Here is a tiny trained network, its code and every weight. The questions are about switching its units off for an input and a target symbol, where a switched-off unit gives its printed mean instead of its output.

import numpy as np


def w(rows, s, z=0):
    codes = np.array(rows[::2]) - 128.0
    scale = np.full(codes.shape[1], s)
    scale[-1] = z or s
    return codes * scale


def f(y):
    return y / 2 * (1 + np.tanh(0.7978845608 * (y + 0.044715 * y**3)))


def softmax(a):
    e = np.exp(a - a.max(-1, keepdims=True))
    return e / e.sum(-1, keepdims=True)


def log_softmax(a):
    a = a - a.max(-1, keepdims=True)
    return a - np.log(np.exp(a).sum(-1, keepdims=True))


def net(x, mask):
    ids = ['ΓΛΣΩαεζθπτφψ'.index(c) for c in x.split()]
    T = len(ids)
    res = E[ids] + P[:T]
    r = res
    for j in range(3):
        rows = slice(2 * j, 2 * j + 2)
        q, k, v = (r @ M[0][rows].T for M in (Q, K, V))
        z = softmax(np.where(np.tri(T) > 0, q @ k.T / 2**0.5, -1e9)) @ v
        o = O[0][rows]
        res = res + np.where(mask[j], z, o[:, -1]) @ o[:, :-1]
    y = f(res @ A[0][:, :-1].T + A[0][:, -1])
    res = res + np.where(mask[3:15], y, B[0][:, -1]) @ B[0][:, :-1]
    return log_softmax(res[-1] @ U[:, :-1].T + U[:, -1])


Q, K, V, O, A, B = {}, {}, {}, {}, {}, {}
E = w([
[190,172,20,187,210,123,87,124,124],'Γ',
[199,107,125,146,80,128,132,42,119],'Λ',
[147,108,110,112,170,138,106,246,169],'Σ',
[113,96,171,112,99,161,130,170,202],'Ω',
[57,98,93,76,192,132,163,181,174],'α',
[165,149,113,75,132,188,173,33,106],'ε',
[113,93,59,223,113,139,165,125,205],'ζ',
[241,125,134,90,134,127,129,117,110],'θ',
[7,101,114,164,80,174,115,53,112],'π',
[193,116,125,90,119,99,197,104,116],'τ',
[64,179,47,151,146,174,231,125,121],'φ',
[95,198,37,100,95,68,149,131,118],'ψ',
],0.021)
P = w([
[43,165,186,106,161,132,20,162,99],'0',
[142,130,162,137,124,122,120,136,130],'1',
[172,116,125,137,114,134,138,147,144],'2',
[176,102,92,129,107,127,152,147,175],'3',
[198,106,80,137,112,127,155,159,183],'4',
[192,109,49,141,94,138,151,158,200],'5',
[188,111,33,143,103,137,157,148,221],'6',
[201,123,9,162,98,145,155,162,225],'7',
[188,134,3,175,110,144,147,140,240],'8',
[192,123,38,172,108,128,153,127,233],'9',
],0.0057)
Q[0] = w([
[97,105,135,154,206,112,127,210,177],'h0',
[95,152,158,129,179,92,121,203,117],'h0',
[163,95,114,163,129,152,190,114,139],'h1',
[68,101,78,139,159,164,92,170,185],'h1',
[209,153,6,114,190,97,196,139,127],'h2',
[85,158,163,145,106,91,122,137,94],'h2',
],0.014)
K[0] = w([
[120,102,233,113,120,156,129,155,180],'h0',
[112,98,218,63,137,119,112,144,85],'h0',
[167,61,134,157,110,172,154,118,204],'h1',
[143,143,10,165,180,93,141,130,118],'h1',
[176,149,5,167,197,88,145,111,109],'h2',
[117,134,218,99,141,128,114,122,104],'h2',
],0.012)
V[0] = w([
[125,123,146,122,108,254,160,123,114],'h0',
[116,38,143,130,29,90,113,113,147],'h0',
[151,134,137,224,198,172,112,135,115],'h1',
[129,63,164,98,110,204,167,166,212],'h1',
[103,186,120,89,60,147,216,160,151],'h2',
[175,99,149,56,176,153,143,123,68],'h2',
],0.0083)
O[0] = w([
[150,151,158,190,117,158,184,141,98,90],'h0',
[154,122,150,103,98,125,139,218,130,42],'h0',
[112,100,132,170,177,107,99,149,125,213],'h1',
[108,89,154,89,146,164,135,165,88,113],'h1',
[124,77,154,104,178,139,166,19,166,99],'h2',
[149,150,254,104,173,165,117,111,135,3],'h2',
],0.012,0.0049)
A[0] = w([
[161,160,100,56,75,84,137,199,144,102],'n0',
[209,221,145,119,59,126,192,90,106,203],'n1',
[180,112,168,148,68,144,35,147,159,118],'n2',
[106,182,169,31,149,139,150,83,79,254],'n3',
[103,194,118,124,99,118,99,92,186,141],'n4',
[44,153,79,168,163,176,178,124,131,90],'n5',
[134,168,98,140,148,123,163,188,156,67],'n6',
[163,92,189,129,181,189,30,189,139,204],'n7',
[72,185,108,163,101,136,167,145,254,149],'n8',
[114,66,114,162,192,227,160,131,177,122],'n9',
[11,171,131,142,29,100,173,167,48,123],'n10',
[78,40,203,126,141,202,126,187,85,212],'n11',
],0.0078,0.0039)
B[0] = w([
[102,19,169,132,188,156,117,145,108,195],'n0',
[32,102,148,187,133,60,71,182,98,199],'n1',
[223,153,107,60,84,114,77,62,67,154],'n2',
[80,139,158,119,94,158,119,165,213,180],'n3',
[143,87,169,115,146,216,150,68,118,191],'n4',
[117,128,184,73,77,80,89,195,125,227],'n5',
[172,144,199,115,100,182,146,77,135,192],'n6',
[176,185,129,140,222,106,149,92,145,172],'n7',
[168,109,163,96,146,155,106,91,124,254],'n8',
[98,142,118,101,165,130,158,119,23,208],'n9',
[135,164,140,116,143,85,254,68,132,179],'n10',
[159,158,83,140,64,226,122,167,135,167],'n11',
],0.008,0.0097)
U = w([
[175,166,233,95,172,79,98,98,92,70],'Γ',
[62,122,197,213,144,184,90,109,107,76],'Λ',
[186,76,218,128,61,253,151,99,76,66],'Σ',
[192,138,125,74,113,113,168,48,237,130],'Ω',
[134,163,110,169,91,164,85,107,108,145],'α',
[61,211,111,113,106,167,90,159,159,116],'ε',
[159,134,189,79,68,92,62,125,20,64],'ζ',
[146,229,145,130,63,91,196,115,127,121],'θ',
[115,224,87,201,204,168,137,109,106,167],'π',
[123,164,168,167,243,97,207,55,13,119],'τ',
[66,82,69,195,104,98,152,200,117,180],'φ',
[84,141,198,155,130,65,131,176,230,251],'ψ',
],0.0059,0.0024)

Each question gives the input, a string of symbols that net reads in full, and the target symbol t.
The units are the heads (2 rows each of Q, K, V and O) and the neurons (one row each of A and B). Each row of codes is followed by its name. A weight is (code - 128) times the scale printed after its matrix; where a second scale follows, it is the last column's (O, A, B and U).
mask holds one flag per unit, heads first, then neurons. A switched-off unit (its flag False) gives its mean, the last column of its rows in O or B, instead of its output. The means were averaged over made-up inputs and are rounded, as every weight is.
A unit's drop is (log p(t) with every unit on - log p(t) with that unit switched off) / (log p(t) with every unit on - log p(t) with every unit switched off).
The circuit of an input: a set's keep is (log p(t) with only the set's units on - log p(t) with every unit switched off) / (log p(t) with every unit on - log p(t) with every unit switched off). Starting from the 12 units with the biggest drops (on a tie, the unit counted first), units are removed one at a time, each time the one whose removal leaves the highest keep (on an exact tie, the one counted first), for as long as the keep stays at least 0.8.
circuit, biggest first: the units of the circuit, biggest drop first
most important unit: the unit with the biggest drop
top k neurons: the k neurons with the biggest drops, biggest first
which heads matter: for each layer, one digit per head in row order, 1 if its drop is at least 0.15 and else 0, layers parted by /
input ζ α τ θ ζ Λ, target φ: which heads matter -> 001
input φ θ τ Λ θ, target τ: top neuron -> (n5)
input ε φ ε Σ, target τ: circuit, biggest first -> (h2; n9)
input Σ ε τ ψ π ε Σ, target Ω: circuit, biggest first -> (h1; h2)
input ψ θ Γ ε, target ε: which heads matter -> 101
input θ θ Ω, target Σ: circuit, biggest first -> (h0; n11)
input Σ τ θ α θ τ ε Σ, target π: which heads matter -> 011
input ζ Σ π Γ θ ε φ, target θ: which heads matter -> 001
input φ ε θ, target τ: circuit, biggest first -> (h0; h2)
input Σ θ Σ, target π: top 2 neurons -> (n7; n11)
input θ Λ ε, target Λ: which heads matter -> 001
input α θ ζ ψ ε, target Ω: which heads matter -> 101
input α ψ π θ, target Ω: which heads matter -> 101
input τ Γ Σ, target Γ: circuit, biggest first -> (h2; n2; n7; n6)
input ε Λ ψ π π π τ, target Ω: most important unit -> h2
input θ Λ ζ π, target φ: circuit, biggest first -> (h2; n6; h0)
input ε Λ Ω Λ τ θ π θ θ θ, target Σ: which heads matter -> 110
input ε τ Ω ε φ α Λ, target τ: which heads matter -> 101
input Γ ψ φ τ Λ θ π φ φ, target θ: circuit, biggest first -> (n10; h2; n5)
input τ τ Σ ε, target Λ: most important unit -> n1
input θ ε α Γ ψ τ Λ α Ω, target Ω: top 3 neurons -> (n1; n0; n8)
input θ ψ τ π τ π Λ, target Ω: circuit, biggest first -> (h0; h2)
input φ ζ π θ π, target φ: circuit, biggest first -> (n6; h2)
input φ α α α Ω τ ψ, target Ω: which heads matter -> 001
